Below are the code and all the weights of a small trained network. Each question names an input and a class and asks about switching units off, where a switched-off unit gives its printed mean instead of its output.

import numpy as np


def w(rows, s, z=0):
    codes = np.array(rows[::2]) - 128.0
    scale = np.full(codes.shape[1], s)
    scale[-1] = z or s
    return codes * scale


def norm(h):
    return h / np.sqrt((h * h).mean(-1, keepdims=True) + 1e-5)


def f(y):
    return np.maximum(y, 0)


def log_softmax(a):
    a = a - a.max(-1, keepdims=True)
    return a - np.log(np.exp(a).sum(-1, keepdims=True))


def net(x, mask):
    res = np.array(x, float).reshape(1, 2) / 4 @ E
    u = 0
    for l in range(3):
        y = f(norm(res) @ A[l][:, :-1].T + A[l][:, -1])
        res = res + np.where(mask[u : u + 8], y, B[l][:, -1]) @ B[l][:, :-1]
        u += 8
    return log_softmax(norm(res)[-1] @ U[:, :-1].T + U[:, -1])


A, B = {}, {}
E = w([
[32,163,89,84,239,52,163,174,89,1,58],'x0',
[76,54,231,91,216,128,65,153,65,191,152],'x1',
],0.0081)
A[0] = w([
[92,66,183,84,101,112,131,106,79,80,194,140],'0.n0',
[67,1,200,108,160,104,165,128,188,215,109,58],'0.n1',
[180,187,146,184,69,141,57,79,74,43,118,35],'0.n2',
[164,189,85,112,53,52,25,14,166,141,120,3],'0.n3',
[193,155,160,144,124,129,50,172,179,94,190,127],'0.n4',
[69,244,115,149,113,61,86,132,83,131,110,161],'0.n5',
[180,202,143,206,155,165,171,39,126,126,177,112],'0.n6',
[71,106,97,69,127,38,136,107,165,178,192,41],'0.n7',
],0.005,0.0017)
B[0] = w([
[176,147,130,134,89,96,176,115,186,220,181,205],'0.n0',
[163,44,129,40,171,38,182,100,78,122,162,253],'0.n1',
[107,110,113,134,140,107,168,119,163,172,104,194],'0.n2',
[68,28,90,98,181,101,125,195,169,80,179,228],'0.n3',
[117,159,98,191,141,34,106,134,88,134,18,186],'0.n4',
[152,116,73,166,19,95,116,203,140,180,126,234],'0.n5',
[49,253,110,136,80,125,132,129,62,118,121,225],'0.n6',
[148,125,96,137,86,211,195,144,103,168,140,144],'0.n7',
],0.0061,0.0038)
A[1] = w([
[174,149,121,71,123,107,119,165,114,110,131,177],'1.n0',
[142,130,164,160,72,255,82,102,162,173,106,46],'1.n1',
[144,86,175,68,166,126,146,118,159,114,167,8],'1.n2',
[70,104,180,104,188,175,110,152,104,147,106,144],'1.n3',
[130,122,88,98,107,95,137,157,96,190,169,103],'1.n4',
[188,150,139,51,85,85,164,71,92,152,168,53],'1.n5',
[99,145,97,170,92,105,172,132,141,160,88,237],'1.n6',
[154,208,93,146,184,135,113,131,135,89,113,151],'1.n7',
],0.0089,0.0014)
B[1] = w([
[126,147,108,174,132,167,77,131,116,181,153,172],'1.n0',
[163,173,60,134,128,2,100,159,94,143,233,177],'1.n1',
[144,117,156,79,115,211,126,167,157,120,186,184],'1.n2',
[115,106,133,107,120,143,124,57,144,89,54,184],'1.n3',
[95,126,103,143,93,165,77,177,106,69,100,213],'1.n4',
[127,215,96,163,152,120,125,146,142,106,101,195],'1.n5',
[125,104,209,102,180,172,134,156,125,103,111,254],'1.n6',
[143,85,152,121,89,108,116,83,111,179,191,191],'1.n7',
],0.0082,0.0084)
A[2] = w([
[64,143,100,138,221,3,169,112,99,126,63,6],'2.n0',
[57,123,92,127,181,104,180,139,131,115,36,117],'2.n1',
[205,119,151,201,124,127,235,130,236,111,114,100],'2.n2',
[102,76,212,25,239,75,126,91,46,136,76,105],'2.n3',
[150,239,48,146,91,200,193,109,183,118,62,42],'2.n4',
[140,79,137,157,78,156,81,98,88,155,209,222],'2.n5',
[56,160,72,96,51,53,187,124,136,68,151,126],'2.n6',
[124,151,128,183,22,127,255,16,232,66,93,61],'2.n7',
],0.0058,0.0012)
B[2] = w([
[187,160,40,142,28,109,97,204,135,188,175,195],'2.n0',
[184,234,70,206,130,116,82,140,78,96,221,210],'2.n1',
[70,82,154,68,182,202,129,121,76,138,67,192],'2.n2',
[148,107,174,152,103,138,188,58,191,164,106,250],'2.n3',
[131,46,209,51,185,214,122,103,114,139,81,212],'2.n4',
[77,141,85,154,148,85,233,63,161,57,38,184],'2.n5',
[100,96,143,138,105,107,132,41,125,203,110,253],'2.n6',
[131,57,254,72,229,134,118,119,191,129,125,228],'2.n7',
],0.0075,0.0067)
U = w([
[130,35,212,80,173,168,173,33,180,170,95,225],'0',
[178,238,26,197,81,2,125,92,122,176,167,226],'1',
[101,185,110,133,158,202,90,218,94,77,129,1],'2',
],0.011,0.00098)

Each question gives the input, the list of numbers given to net, and the class t.
The units are the neurons (one row each of A and B). Each row of codes is followed by its name. A weight is (code - 128) times the scale printed after its matrix; where a second scale follows, it is the last column's (A, B and U).
mask holds one flag per neuron, layer by layer. A switched-off neuron (its flag False) gives its mean, the last column of its row in B, instead of its output. The means were averaged over made-up inputs and are rounded, as every weight is.
A unit's drop is (log p(t) with every unit on - log p(t) with that unit switched off) / (log p(t) with every unit on - log p(t) with every unit switched off).
The circuit of an input: a set's keep is (log p(t) with only the set's units on - log p(t) with every unit switched off) / (log p(t) with every unit on - log p(t) with every unit switched off). Starting from the 12 units with the biggest drops (on a tie, the unit counted first), units are removed one at a time, each time the one whose removal leaves the highest keep (on an exact tie, the one counted first), for as long as the keep stays at least 0.8.
circuit, biggest first: the units of the circuit, biggest drop first
top k neurons: the k neurons with the biggest drops, biggest first
k most important neurons of layer l: the k neurons of layer l with the biggest drops, biggest first
drop when u is switched off: that unit's drop, to one decimal
input [-8,-8], class 0: circuit, biggest first	[2.n7]
input [2,-3], class 2: top 3 neurons	[1.n6; 0.n5; 1.n1]
input [4,3], class 1: top 2 neurons	[1.n6; 2.n1]
input [-3,-3], class 2: 2 most important neurons of layer 2	[2.n3; 2.n7]
input [8,7], class 1: top 3 neurons	[1.n6; 2.n1; 2.n0]
input [3,3], class 2: top 2 neurons	[1.n4; 0.n0]
input [-6,5], class 1: top 2 neurons	[1.n6; 1.n1]
input [0,-3], class 2: top 3 neurons	[1.n6; 0.n3; 1.n1]
input [-1,-1], class 2: top 2 neurons	[0.n3; 1.n6]
input [3,0], class 2: drop when 0.n5 is switched off	1.9
input [-5,-3], class 1: drop when 1.n1 is switched off	3.9
input [-7,-2], class 1: drop when 1.n1 is switched off	2.5
input [2,0], class 2: drop when 0.n5 is switched off	1.3
input [8,-6], class 1: top neuron	[1.n7]
